Below is a small trained network, with its code and all its weights. Each question gives an input and a class and asks what happens when units are switched off, that is, made to give their printed mean instead of their output.

import numpy as np


def w(rows, s, z=0):
    codes = np.array(rows[::2]) - 128.0
    scale = np.full(codes.shape[1], s)
    scale[-1] = z or s
    return codes * scale


def f(y):
    return y / 2 * (1 + np.tanh(0.7978845608 * (y + 0.044715 * y**3)))


def log_softmax(a):
    a = a - a.max(-1, keepdims=True)
    return a - np.log(np.exp(a).sum(-1, keepdims=True))


def net(x, mask):
    res = np.array(x, float).reshape(1, 7) / 4 @ E
    y = f(res @ A[0][:, :-1].T + A[0][:, -1])
    res = res + np.where(mask, y, B[0][:, -1]) @ B[0][:, :-1]
    return log_softmax(res[-1] @ U[:, :-1].T + U[:, -1])


A, B = {}, {}
E = w([
[1,84,182,68,129,80,186,133,95],'x0',
[119,144,115,125,127,139,148,125,118],'x1',
[106,86,116,153,101,162,218,102,249],'x2',
[123,127,116,125,134,126,130,122,124],'x3',
[128,167,154,32,192,142,100,156,189],'x4',
[145,67,136,31,56,204,87,74,104],'x5',
[141,128,136,122,118,125,136,144,127],'x6',
],0.0068)
A[0] = w([
[119,170,131,62,228,135,97,132,202,167],'n1',
[137,70,88,71,53,195,99,45,90,7],'n2',
[237,204,42,163,133,154,84,84,167,132],'n3',
[153,179,84,104,165,90,54,125,2,3],'n4',
[152,173,148,96,147,123,100,161,19,57],'n5',
[134,144,109,102,135,89,69,151,64,27],'n6',
[124,127,120,145,98,160,188,108,194,6],'n7',
[112,161,104,175,199,81,148,156,121,68],'n8',
[142,74,122,234,45,74,125,69,77,120],'n9',
[133,167,122,181,192,70,172,163,123,21],'n10',
[225,172,49,147,95,132,79,111,184,39],'n11',
[133,155,90,169,190,78,175,182,134,84],'n12',
[90,165,145,217,158,66,120,143,190,82],'n13',
[154,169,220,58,167,133,95,149,213,64],'n14',
[153,100,76,111,97,113,204,96,237,4],'n15',
],0.0066,0.0047)
B[0] = w([
[145,146,49,140,139,144,207,159,76,230],'n1',
[208,217,191,80,113,167,88,55,183,194],'n2',
[47,50,134,84,97,24,177,90,100,253],'n3',
[120,62,206,208,163,184,143,205,191,182],'n4',
[99,55,213,223,142,156,152,173,197,171],'n5',
[138,39,179,168,184,189,118,98,166,139],'n6',
[132,56,212,225,254,181,73,88,186,138],'n7',
[181,155,206,69,72,127,113,82,155,160],'n8',
[153,200,52,144,199,205,183,125,42,218],'n9',
[173,184,207,56,109,147,108,84,160,155],'n10',
[71,106,177,122,141,57,189,52,115,189],'n11',
[143,203,184,41,88,186,77,87,138,174],'n12',
[158,158,171,76,86,170,98,110,137,183],'n13',
[160,170,66,144,196,172,191,102,77,179],'n14',
[83,69,223,209,201,199,111,201,198,164],'n15',
],0.0072,0.0048)
U = w([
[125,109,116,127,94,135,135,166,139,254],'0',
[102,36,212,225,201,189,108,179,212,42],'1',
[198,186,207,21,62,183,70,63,169,31],'2',
[98,121,102,120,116,111,129,142,120,213],'3',
[102,114,90,135,112,91,106,158,126,218],'4',
[6,53,173,65,133,2,194,82,83,44],'5',
[169,178,25,147,201,213,197,144,36,33],'6',
],0.0074,0.0099)

Each question gives the input, the list of numbers given to net, and the class t.
The units are the neurons (one row each of A and B). Each row of codes is followed by its name. A weight is (code - 128) times the scale printed after its matrix; where a second scale follows, it is the last column's (A, B and U).
mask holds one flag per neuron, in row order. A switched-off neuron (its flag False) gives its mean, the last column of its row in B, instead of its output. The means were averaged over made-up inputs and are rounded, as every weight is.
A unit's drop is (log p(t) with every unit on - log p(t) with that unit switched off) / (log p(t) with every unit on - log p(t) with every unit switched off).
The circuit of an input: a set's keep is (log p(t) with only the set's units on - log p(t) with every unit switched off) / (log p(t) with every unit on - log p(t) with every unit switched off). Starting from the 12 units with the biggest drops (on a tie, the unit counted first), units are removed one at a time, each time the one whose removal leaves the highest keep (on an exact tie, the one counted first), for as long as the keep stays at least 0.8.
units of the circuit, in order: the units of the circuit, biggest drop first
unit that matters most: the unit with the biggest drop
top k neurons: the k neurons with the biggest drops, biggest first
drop when u is switched off: that unit's drop, to one decimal
input [4,7,-3,5,8,-6,2], class 6: unit that matters most	n1
input [8,4,8,5,3,-1,-4], class 1: top 3 neurons	[n15, n7, n3]
input [-3,-1,-6,2,8,0,-5], class 6: top 3 neurons	[n1, n14, n15]
input [-6,-6,4,5,2,-8,1], class 2: units of the circuit, in order	[n12, n13]
input [3,6,5,2,8,5,5], class 6: units of the circuit, in order	[n14, n1]
input [-8,-6,0,-7,7,-1,5], class 5: units of the circuit, in order	[n3, n11]
input [7,7,-8,0,-1,-4,-6], class 1: top 2 neurons	[n4, n5]
input [-5,-2,7,3,-6,5,4], class 1: top 3 neurons	[n15, n7, n1]
input [-4,-5,-8,-3,4,5,0], class 1: units of the circuit, in order	[n4, n5]
input [2,5,6,-5,4,2,-3], class 1: top 4 neurons	[n15, n7, n3, n9]
input [-6,1,7,-7,2,1,3], class 1: top 2 neurons	[n15, n7]
input [2,-3,2,1,-7,3,-1], class 6: top 2 neurons	[n9, n3]
input [-1,-4,-1,1,8,2,4], class 6: top 2 neurons	[n14, n1]
input [4,-7,-7,7,-8,8,-4], class 2: top 2 neurons	[n2, n1]
input [3,4,-7,6,3,2,2], class 1: drop when n9 is switched off	0.0
input [-2,-8,-3,3,-7,-8,4], class 2: drop when n12 is switched off	0.2
input [0,8,0,-3,-6,-8,3], class 2: drop when n13 is switched off	0.1
input [-7,-4,3,-1,3,-1,4], class 5: drop when n5 is switched off	0.0
